Here is a tiny trained network, its code and every weight. The questions are about switching its units off for an input and a target symbol, where a switched-off unit gives its printed mean instead of its output.

import numpy as np


def w(rows, s, z=0):
    codes = np.array(rows[::2]) - 128.0
    scale = np.full(codes.shape[1], s)
    scale[-1] = z or s
    return codes * scale


def norm(h):
    return h / np.sqrt((h * h).mean(-1, keepdims=True) + 1e-5)


def f(y):
    return y / 2 * (1 + np.tanh(0.7978845608 * (y + 0.044715 * y**3)))


def softmax(a):
    e = np.exp(a - a.max(-1, keepdims=True))
    return e / e.sum(-1, keepdims=True)


def log_softmax(a):
    a = a - a.max(-1, keepdims=True)
    return a - np.log(np.exp(a).sum(-1, keepdims=True))


def net(x, mask):
    ids = ['βζθξφψ'.index(c) for c in x.split()]
    T = len(ids)
    res = E[ids] + P[:T]
    u = 0
    for l in range(3):
        q, k, v = (norm(res) @ M[l].T for M in (Q, K, V))
        z = softmax(np.where(np.tri(T) > 0, q @ k.T / 2**0.5, -1e9)) @ v
        res = res + np.where(mask[u], z, O[l][:, -1]) @ O[l][:, :-1]
        u += 1
        y = f(norm(res) @ A[l][:, :-1].T + A[l][:, -1])
        res = res + np.where(mask[u : u + 8], y, B[l][:, -1]) @ B[l][:, :-1]
        u += 8
    return log_softmax(norm(res)[-1] @ U[:, :-1].T + U[:, -1])


Q, K, V, O, A, B = {}, {}, {}, {}, {}, {}
E = w([
[142,193,102,211],'β',
[102,67,180,219],'ζ',
[30,138,240,169],'θ',
[107,224,157,109],'ξ',
[237,23,48,92],'φ',
[87,252,202,46],'ψ',
],0.0033)
P = w([
[153,169,208,239],'0',
[191,158,83,89],'1',
[83,68,137,144],'2',
[91,205,137,179],'3',
[232,134,121,64],'4',
[44,47,111,88],'5',
[93,207,119,173],'6',
[252,138,134,53],'7',
],0.0038)
Q[0] = w([
[156,116,103,165],'L0H0',
[252,32,177,107],'L0H0',
],0.022)
K[0] = w([
[158,114,98,171],'L0H0',
[253,183,217,180],'L0H0',
],0.017)
V[0] = w([
[76,103,49,255],'L0H0',
[247,188,193,85],'L0H0',
],0.0041)
O[0] = w([
[209,129,170,123,103],'L0H0',
[90,100,4,142,244],'L0H0',
],0.0043,0.0011)
A[0] = w([
[59,89,146,147,153],'L0N0',
[183,97,61,209,106],'L0N1',
[80,125,129,195,4],'L0N2',
[155,1,128,197,84],'L0N3',
[71,108,134,158,134],'L0N4',
[157,139,212,155,119],'L0N5',
[130,123,69,128,1],'L0N6',
[100,62,203,97,133],'L0N7',
],0.0094,0.0011)
B[0] = w([
[74,133,94,171,173],'L0N0',
[125,127,231,188,253],'L0N1',
[75,169,119,91,160],'L0N2',
[6,35,123,140,246],'L0N3',
[76,131,110,143,162],'L0N4',
[178,163,136,201,228],'L0N5',
[206,122,143,141,161],'L0N6',
[154,85,83,216,167],'L0N7',
],0.011,0.0032)
Q[1] = w([
[232,14,246,53],'L1H0',
[214,98,184,67],'L1H0',
],0.011)
K[1] = w([
[247,174,192,197],'L1H0',
[166,135,190,143],'L1H0',
],0.015)
V[1] = w([
[163,80,34,254],'L1H0',
[136,175,116,127],'L1H0',
],0.0033)
O[1] = w([
[250,175,95,173,252],'L1H0',
[86,165,142,197,140],'L1H0',
],0.0017,0.0012)
A[1] = w([
[16,133,66,130,97],'L1N0',
[133,95,100,129,114],'L1N1',
[42,222,114,87,162],'L1N2',
[114,177,183,120,93],'L1N3',
[195,49,163,2,110],'L1N4',
[18,183,121,72,4],'L1N5',
[52,93,63,39,140],'L1N6',
[225,180,91,45,105],'L1N7',
],0.0088,0.0032)
B[1] = w([
[229,126,112,139,249],'L1N0',
[148,130,144,136,120],'L1N1',
[89,215,56,157,254],'L1N2',
[159,82,93,168,152],'L1N3',
[10,224,125,137,191],'L1N4',
[212,193,114,158,181],'L1N5',
[83,75,61,47,205],'L1N6',
[80,90,162,235,195],'L1N7',
],0.014,0.0034)
Q[2] = w([
[212,145,116,2],'L2H0',
[107,177,158,55],'L2H0',
],0.019)
K[2] = w([
[63,252,223,91],'L2H0',
[64,128,181,68],'L2H0',
],0.014)
V[2] = w([
[68,75,27,118],'L2H0',
[119,108,179,2],'L2H0',
],0.0087)
O[2] = w([
[10,160,128,200,150],'L2H0',
[201,52,36,255,2],'L2H0',
],0.0054,0.0084)
A[2] = w([
[203,137,27,110,65],'L2N0',
[115,66,140,114,88],'L2N1',
[153,53,180,108,81],'L2N2',
[82,52,52,145,32],'L2N3',
[119,194,80,137,114],'L2N4',
[106,133,158,115,126],'L2N5',
[229,93,176,132,54],'L2N6',
[146,1,99,39,1],'L2N7',
],0.015,0.0024)
B[2] = w([
[167,240,97,151,204],'L2N0',
[91,151,75,154,151],'L2N1',
[147,149,70,123,190],'L2N2',
[137,148,138,41,176],'L2N3',
[130,67,112,97,254],'L2N4',
[143,146,107,104,174],'L2N5',
[193,70,128,106,192],'L2N6',
[116,65,128,251,155],'L2N7',
],0.025,0.0054)
U = w([
[201,59,169,108,251],'β',
[104,35,53,215,126],'ζ',
[167,223,43,144,102],'θ',
[124,157,224,242,117],'ξ',
[113,192,229,39,89],'φ',
[72,76,79,2,104],'ψ',
],0.008,0.003)

Each question gives the input, a string of symbols that net reads in full, and the target symbol t.
The units are the heads (2 rows each of Q, K, V and O) and the neurons (one row each of A and B). Each row of codes is followed by its name. A weight is (code - 128) times the scale printed after its matrix; where a second scale follows, it is the last column's (O, A, B and U).
mask holds one flag per unit, layer by layer, with each layer's heads first. A switched-off unit (its flag False) gives its mean, the last column of its rows in O or B, instead of its output. The means were averaged over made-up inputs and are rounded, as every weight is.
A unit's drop is (log p(t) with every unit on - log p(t) with that unit switched off) / (log p(t) with every unit on - log p(t) with every unit switched off).
The circuit of an input: a set's keep is (log p(t) with only the set's units on - log p(t) with every unit switched off) / (log p(t) with every unit on - log p(t) with every unit switched off). Starting from the 12 units with the biggest drops (on a tie, the unit counted first), units are removed one at a time, each time the one whose removal leaves the highest keep (on an exact tie, the one counted first), for as long as the keep stays at least 0.8.
units of the circuit, in order: the units of the circuit, biggest drop first
unit that matters most: the unit with the biggest drop
top k neurons: the k neurons with the biggest drops, biggest first
k most important neurons of layer l: the k neurons of layer l with the biggest drops, biggest first
input β φ ζ, target ψ: units of the circuit, in order => [L0N3 L2N3]
input ψ ζ ζ ψ β ζ φ, target ξ: units of the circuit, in order => [L0N1]
input φ ζ ζ ψ, target ξ: top 3 neurons => [L1N0 L0N3 L1N6]
input ξ θ φ ξ ζ ξ, target φ: top 3 neurons => [L1N2 L0N7 L0N1]
input β φ ψ ζ φ β φ, target β: units of the circuit, in order => [L1N2 L0N1]
input ψ β β φ φ, target φ: top 3 neurons => [L1N4 L0N5 L0N1]
input ψ ψ θ θ, target φ: top 2 neurons => [L0N5 L0N7]
input ξ φ β β β ξ β, target ψ: top 2 neurons => [L2N4 L2N0]
input β ψ ξ ξ, target ψ: 2 most important neurons of layer 0 => [L0N3 L0N1]
input ζ β ξ φ θ φ θ, target ζ: top 2 neurons => [L0N5 L2N4]
input φ ξ ψ ψ ψ ψ φ φ, target φ: top 2 neurons => [L1N4 L0N1]
input ψ θ ψ ξ ψ β θ, target β: 2 most important neurons of layer 1 => [L1N4 L1N2]
input φ ψ ψ φ ζ ξ β, target ψ: top 4 neurons => [L0N1 L0N3 L2N4 L2N0]
input ψ ζ φ ζ ζ, target ζ: units of the circuit, in order => [L0N3]
input ψ ζ β φ θ ξ θ, target ψ: top 3 neurons => [L0N1 L0N5 L2N4]
input ξ φ ψ θ φ θ, target ξ: top 3 neurons => [L0N7 L1N6 L1N2]
input ζ θ θ ψ, target φ: top 2 neurons => [L1N2 L1N0]
input β ζ θ ψ β φ θ, target ζ: 3 most important neurons of layer 0 => [L0N5 L0N3 L0N1]
input β ζ θ ζ φ β φ, target β: 3 most important neurons of layer 2 => [L2N6 L2N0 L2N3]
input φ ψ ξ ψ ψ ξ ξ, target ψ: unit that matters most => L0H0
input θ φ β θ ξ ζ, target ψ: top 2 neurons => [L2N3 L0N0]
input β β ψ ζ β ζ β, target ξ: 2 most important neurons of layer 0 => [L0N3 L0N1]
input ζ φ ξ ψ, target ψ: 2 most important neurons of layer 0 => [L0N1 L0N6]
input β ψ β ψ, target β: 2 most important neurons of layer 1 => [L1N4 L1N2]
